Below are the code and all the weights of a small trained network. Each question names an input and a target symbol and asks about switching units off, where a switched-off unit gives its printed mean instead of its output.

import numpy as np


def w(rows, s, z=0):
    codes = np.array(rows[::2]) - 128.0
    scale = np.full(codes.shape[1], s)
    scale[-1] = z or s
    return codes * scale


def f(y):
    return y / 2 * (1 + np.tanh(0.7978845608 * (y + 0.044715 * y**3)))


def softmax(a):
    e = np.exp(a - a.max(-1, keepdims=True))
    return e / e.sum(-1, keepdims=True)


def log_softmax(a):
    a = a - a.max(-1, keepdims=True)
    return a - np.log(np.exp(a).sum(-1, keepdims=True))


def net(x, mask):
    ids = ['αβδεζηθλμξπτφψω'.index(c) for c in x.split()]
    T = len(ids)
    res = E[ids] + P[:T]
    q, k, v = (res @ M[0].T for M in (Q, K, V))
    z = softmax(np.where(np.tri(T) > 0, q @ k.T / 3**0.5, -1e9)) @ v
    res = res + np.where(mask[0], z, O[0][:, -1]) @ O[0][:, :-1]
    y = f(res @ A[0][:, :-1].T + A[0][:, -1])
    res = res + np.where(mask[1:13], y, B[0][:, -1]) @ B[0][:, :-1]
    return log_softmax(res[-1] @ U[:, :-1].T + U[:, -1])


Q, K, V, O, A, B = {}, {}, {}, {}, {}, {}
E = w([
[89,167,139,206],'α',
[201,219,30,118],'β',
[36,165,44,253],'δ',
[164,161,187,123],'ε',
[55,134,213,212],'ζ',
[56,159,91,222],'η',
[112,176,72,184],'θ',
[208,190,121,76],'λ',
[89,129,189,191],'μ',
[231,191,170,77],'ξ',
[110,158,103,185],'π',
[109,174,48,192],'τ',
[141,161,145,160],'φ',
[115,165,148,172],'ψ',
[114,143,221,165],'ω',
],0.011)
P = w([
[188,20,124,164],'0',
[76,183,67,192],'1',
[88,195,94,173],'2',
[117,209,62,168],'3',
[117,223,81,156],'4',
[112,232,66,156],'5',
[105,229,94,162],'6',
[136,242,65,145],'7',
[152,255,50,151],'8',
],0.0072)
Q[0] = w([
[115,4,124,45],'H0',
[119,80,127,139],'H0',
[142,40,160,95],'H0',
],0.011)
K[0] = w([
[58,249,115,83],'H0',
[123,155,126,106],'H0',
[77,206,162,107],'H0',
],0.014)
V[0] = w([
[37,140,43,176],'H0',
[171,164,8,85],'H0',
[105,132,98,209],'H0',
],0.011)
O[0] = w([
[166,6,71,148,143],'H0',
[203,138,157,231,100],'H0',
[159,65,19,111,254],'H0',
],0.012,0.0045)
A[0] = w([
[169,146,151,102,255],'N0',
[131,181,92,166,71],'N1',
[127,115,155,124,210],'N2',
[142,88,140,59,197],'N3',
[77,43,74,12,147],'N4',
[100,62,86,228,208],'N5',
[35,112,129,166,202],'N6',
[74,92,160,134,195],'N7',
[195,134,197,121,114],'N8',
[122,204,1,169,76],'N9',
[119,56,37,4,84],'N10',
[38,163,160,18,109],'N11',
],0.0073,0.0085)
B[0] = w([
[112,233,53,192,193],'N0',
[140,98,214,125,146],'N1',
[131,221,39,161,153],'N2',
[35,167,75,183,157],'N3',
[3,157,151,188,219],'N4',
[156,162,92,93,248],'N5',
[149,154,106,115,188],'N6',
[146,189,89,123,147],'N7',
[30,111,153,165,133],'N8',
[157,123,172,93,221],'N9',
[30,80,194,213,215],'N10',
[159,49,101,39,187],'N11',
],0.0067,0.011)
U = w([
[96,184,67,162,213],'α',
[119,160,97,120,219],'β',
[132,145,125,104,160],'δ',
[176,106,98,97,152],'ε',
[142,115,125,108,118],'ζ',
[112,121,141,2,107],'η',
[140,154,161,49,129],'θ',
[192,77,111,97,119],'λ',
[124,39,124,152,20],'μ',
[47,102,189,108,3],'ξ',
[105,148,208,169,70],'π',
[116,88,134,144,91],'τ',
[173,120,185,211,71],'φ',
[89,120,150,100,54],'ψ',
[100,168,210,115,37],'ω',
],0.0083,0.0052)

Each question gives the input, a string of symbols that net reads in full, and the target symbol t.
The units are the heads (3 rows each of Q, K, V and O) and the neurons (one row each of A and B). Each row of codes is followed by its name. A weight is (code - 128) times the scale printed after its matrix; where a second scale follows, it is the last column's (O, A, B and U).
mask holds one flag per unit, heads first, then neurons. A switched-off unit (its flag False) gives its mean, the last column of its rows in O or B, instead of its output. The means were averaged over made-up inputs and are rounded, as every weight is.
A unit's drop is (log p(t) with every unit on - log p(t) with that unit switched off) / (log p(t) with every unit on - log p(t) with every unit switched off).
The circuit of an input: a set's keep is (log p(t) with only the set's units on - log p(t) with every unit switched off) / (log p(t) with every unit on - log p(t) with every unit switched off). Starting from the 12 units with the biggest drops (on a tie, the unit counted first), units are removed one at a time, each time the one whose removal leaves the highest keep (on an exact tie, the one counted first), for as long as the keep stays at least 0.8.
circuit, biggest first: the units of the circuit, biggest drop first
top k neurons: the k neurons with the biggest drops, biggest first
drop of u: that unit's drop, to one decimal
input β λ ζ, target φ: circuit, biggest first : (H0)
input ζ ξ θ δ μ ω, target ξ: top 4 neurons : (N10, N4, N5, N11)
input ω η ε ψ λ ζ β φ η, target η: circuit, biggest first : (H0, N11)
input ζ β ψ τ, target ξ: circuit, biggest first : (H0, N10, N4)
input ζ λ τ δ ζ φ, target ξ: circuit, biggest first : (H0, N10, N4)
input ζ η α ε β, target ξ: top 2 neurons : (N10, N4)
input δ β δ β, target μ: circuit, biggest first : (H0, N10)
input δ β ξ ξ τ, target μ: top 2 neurons : (N10, N0)
input ω θ π β α δ α ζ β, target η: top 2 neurons : (N11, N9)
input β μ ω ζ ω ζ ζ β π, target φ: drop of H0 : 0.9
input β ζ α λ α α π δ, target φ: drop of N10 : -0.1
input β θ δ ε θ ξ ζ τ, target φ: drop of N1 : 0.1
input ζ τ β ξ ζ, target ξ: drop of H0 : 2.1
input ζ η ψ ω π α, target ξ: top neuron : (N10)
